Below are the code and all the weights of a small trained network. Each question names an input and a class and asks about switching units off, where a switched-off unit gives its printed mean instead of its output.

import numpy as np


def w(rows, s, z=0):
    codes = np.array(rows[::2]) - 128.0
    scale = np.full(codes.shape[1], s)
    scale[-1] = z or s
    return codes * scale


def norm(h):
    return h / np.sqrt((h * h).mean(-1, keepdims=True) + 1e-5)


def f(y):
    return y / 2 * (1 + np.tanh(0.7978845608 * (y + 0.044715 * y**3)))


def log_softmax(a):
    a = a - a.max(-1, keepdims=True)
    return a - np.log(np.exp(a).sum(-1, keepdims=True))


def net(x, mask):
    res = np.array(x, float).reshape(1, 3) / 4 @ E
    u = 0
    for l in range(3):
        y = f(norm(res) @ A[l][:, :-1].T + A[l][:, -1])
        res = res + np.where(mask[u : u + 9], y, B[l][:, -1]) @ B[l][:, :-1]
        u += 9
    return log_softmax(norm(res)[-1] @ U[:, :-1].T + U[:, -1])


A, B = {}, {}
E = w([
[144,106,204,91,43,254],'x0',
[145,180,93,91,56,210],'x1',
[145,162,207,206,86,114],'x2',
],0.0046)
A[0] = w([
[102,215,147,171,223,86,93],'0.n0',
[126,163,74,66,188,136,34],'0.n1',
[145,86,130,44,118,82,97],'0.n2',
[179,35,105,194,181,59,50],'0.n3',
[253,65,125,79,56,124,79],'0.n4',
[83,34,125,181,105,107,10],'0.n5',
[127,146,25,169,74,134,80],'0.n6',
[119,74,117,71,123,239,241],'0.n7',
[145,147,107,115,97,99,67],'0.n8',
],0.0057,0.0013)
B[0] = w([
[137,151,132,165,162,178,185],'0.n0',
[104,46,86,218,150,56,162],'0.n1',
[64,126,118,143,150,115,139],'0.n2',
[103,211,205,70,124,196,191],'0.n3',
[153,164,160,89,125,143,162],'0.n4',
[152,145,63,247,158,98,125],'0.n5',
[52,157,100,230,132,136,160],'0.n6',
[56,239,201,136,135,255,254],'0.n7',
[123,129,59,135,82,21,125],'0.n8',
],0.0048,0.0038)
A[1] = w([
[74,190,120,134,180,114,65],'1.n0',
[19,148,136,160,72,166,178],'1.n1',
[125,147,147,113,2,117,192],'1.n2',
[130,84,136,131,141,141,56],'1.n3',
[90,61,178,99,122,142,7],'1.n4',
[63,144,111,141,171,126,174],'1.n5',
[136,142,156,123,120,197,73],'1.n6',
[179,89,212,94,192,132,123],'1.n7',
[137,79,156,95,81,100,76],'1.n8',
],0.0072,0.0013)
B[1] = w([
[156,93,63,28,239,158,203],'1.n0',
[83,188,57,38,153,72,254],'1.n1',
[131,110,118,17,125,68,213],'1.n2',
[198,228,97,130,87,134,112],'1.n3',
[68,174,21,142,119,126,137],'1.n4',
[110,116,123,55,100,179,204],'1.n5',
[163,126,155,205,84,3,220],'1.n6',
[125,124,62,132,85,225,173],'1.n7',
[134,199,86,6,165,133,105],'1.n8',
],0.0042,0.004)
A[2] = w([
[148,99,91,107,94,179,253],'2.n0',
[133,127,2,230,105,90,37],'2.n1',
[128,197,103,146,152,47,193],'2.n2',
[151,63,219,52,90,128,118],'2.n3',
[160,133,94,75,83,167,72],'2.n4',
[155,43,75,71,156,32,241],'2.n5',
[97,157,36,78,96,102,62],'2.n6',
[182,57,194,173,125,174,122],'2.n7',
[88,134,190,176,173,161,177],'2.n8',
],0.0078,0.0012)
B[2] = w([
[49,168,184,166,141,3,175],'2.n0',
[111,138,145,186,134,200,191],'2.n1',
[146,124,171,38,111,186,224],'2.n2',
[28,210,128,114,115,223,212],'2.n3',
[152,133,159,96,110,131,193],'2.n4',
[204,224,239,127,89,197,233],'2.n5',
[175,29,73,192,89,50,251],'2.n6',
[155,107,94,144,212,69,142],'2.n7',
[179,50,116,127,15,38,203],'2.n8',
],0.0054,0.0031)
U = w([
[98,142,179,207,104,101,68],'0',
[30,83,57,99,156,119,136],'1',
[229,59,180,210,146,27,145],'2',
[200,155,177,70,252,171,162],'3',
[175,133,90,102,64,57,112],'4',
[170,137,73,251,154,218,143],'5',
[111,134,156,178,155,116,2],'6',
[94,222,218,79,56,202,169],'7',
],0.013,0.0091)

Each question gives the input, the list of numbers given to net, and the class t.
The units are the neurons (one row each of A and B). Each row of codes is followed by its name. A weight is (code - 128) times the scale printed after its matrix; where a second scale follows, it is the last column's (A, B and U).
mask holds one flag per neuron, layer by layer. A switched-off neuron (its flag False) gives its mean, the last column of its row in B, instead of its output. The means were averaged over made-up inputs and are rounded, as every weight is.
A unit's drop is (log p(t) with every unit on - log p(t) with that unit switched off) / (log p(t) with every unit on - log p(t) with every unit switched off).
The circuit of an input: a set's keep is (log p(t) with only the set's units on - log p(t) with every unit switched off) / (log p(t) with every unit on - log p(t) with every unit switched off). Starting from the 12 units with the biggest drops (on a tie, the unit counted first), units are removed one at a time, each time the one whose removal leaves the highest keep (on an exact tie, the one counted first), for as long as the keep stays at least 0.8.
circuit, biggest first: the units of the circuit, biggest drop first
unit that matters most: the unit with the biggest drop
top k neurons: the k neurons with the biggest drops, biggest first
top k neurons in layer l: the k neurons of layer l with the biggest drops, biggest first
drop of u: that unit's drop, to one decimal
input [-1,-3,1], class 2: circuit, biggest first -> (0.n7)
input [-1,-1,-3], class 3: circuit, biggest first -> (2.n5, 1.n0)
input [-7,4,-3], class 5: top 2 neurons -> (0.n7, 2.n1)
input [-4,1,4], class 3: top 2 neurons in layer 0 -> (0.n7, 0.n0)
input [-8,7,-2], class 5: top 2 neurons -> (2.n1, 0.n7)
input [-6,3,1], class 5: top 2 neurons in layer 0 -> (0.n7, 0.n6)
input [-7,4,2], class 5: top 2 neurons -> (0.n7, 2.n1)
input [-8,5,-7], class 5: top 2 neurons -> (2.n5, 2.n1)
input [4,-7,-1], class 2: top 4 neurons -> (0.n5, 2.n8, 2.n3, 1.n2)
input [0,8,2], class 4: top 4 neurons in layer 2 -> (2.n6, 2.n5, 2.n3, 2.n1)
input [1,3,-4], class 1: top 2 neurons in layer 2 -> (2.n5, 2.n6)
input [7,-8,2], class 0: top 3 neurons -> (0.n5, 2.n7, 1.n5)
input [5,-8,-5], class 1: top 2 neurons -> (2.n5, 1.n4)
input [4,-7,1], class 2: unit that matters most -> 0.n5
input [-5,4,-1], class 5: top 2 neurons in layer 0 -> (0.n7, 0.n6)
input [3,-4,7], class 2: top 2 neurons in layer 1 -> (1.n1, 1.n5)
input [-5,1,-8], class 3: top 2 neurons -> (2.n5, 1.n7)
input [-6,5,4], class 5: top 2 neurons -> (0.n7, 2.n1)
input [7,-8,-1], class 0: top 2 neurons in layer 1 -> (1.n2, 1.n6)
input [-3,8,0], class 4: circuit, biggest first -> (2.n6)
input [-7,7,4], class 5: top 2 neurons -> (2.n1, 0.n7)
input [-1,7,-3], class 1: top 3 neurons in layer 2 -> (2.n5, 2.n8, 2.n6)
input [1,0,-3], class 1: drop of 0.n7 -> 0.1
input [-6,-3,-7], class 3: drop of 2.n5 -> 0.5
input [-3,-5,-8], class 3: drop of 2.n5 -> 0.7
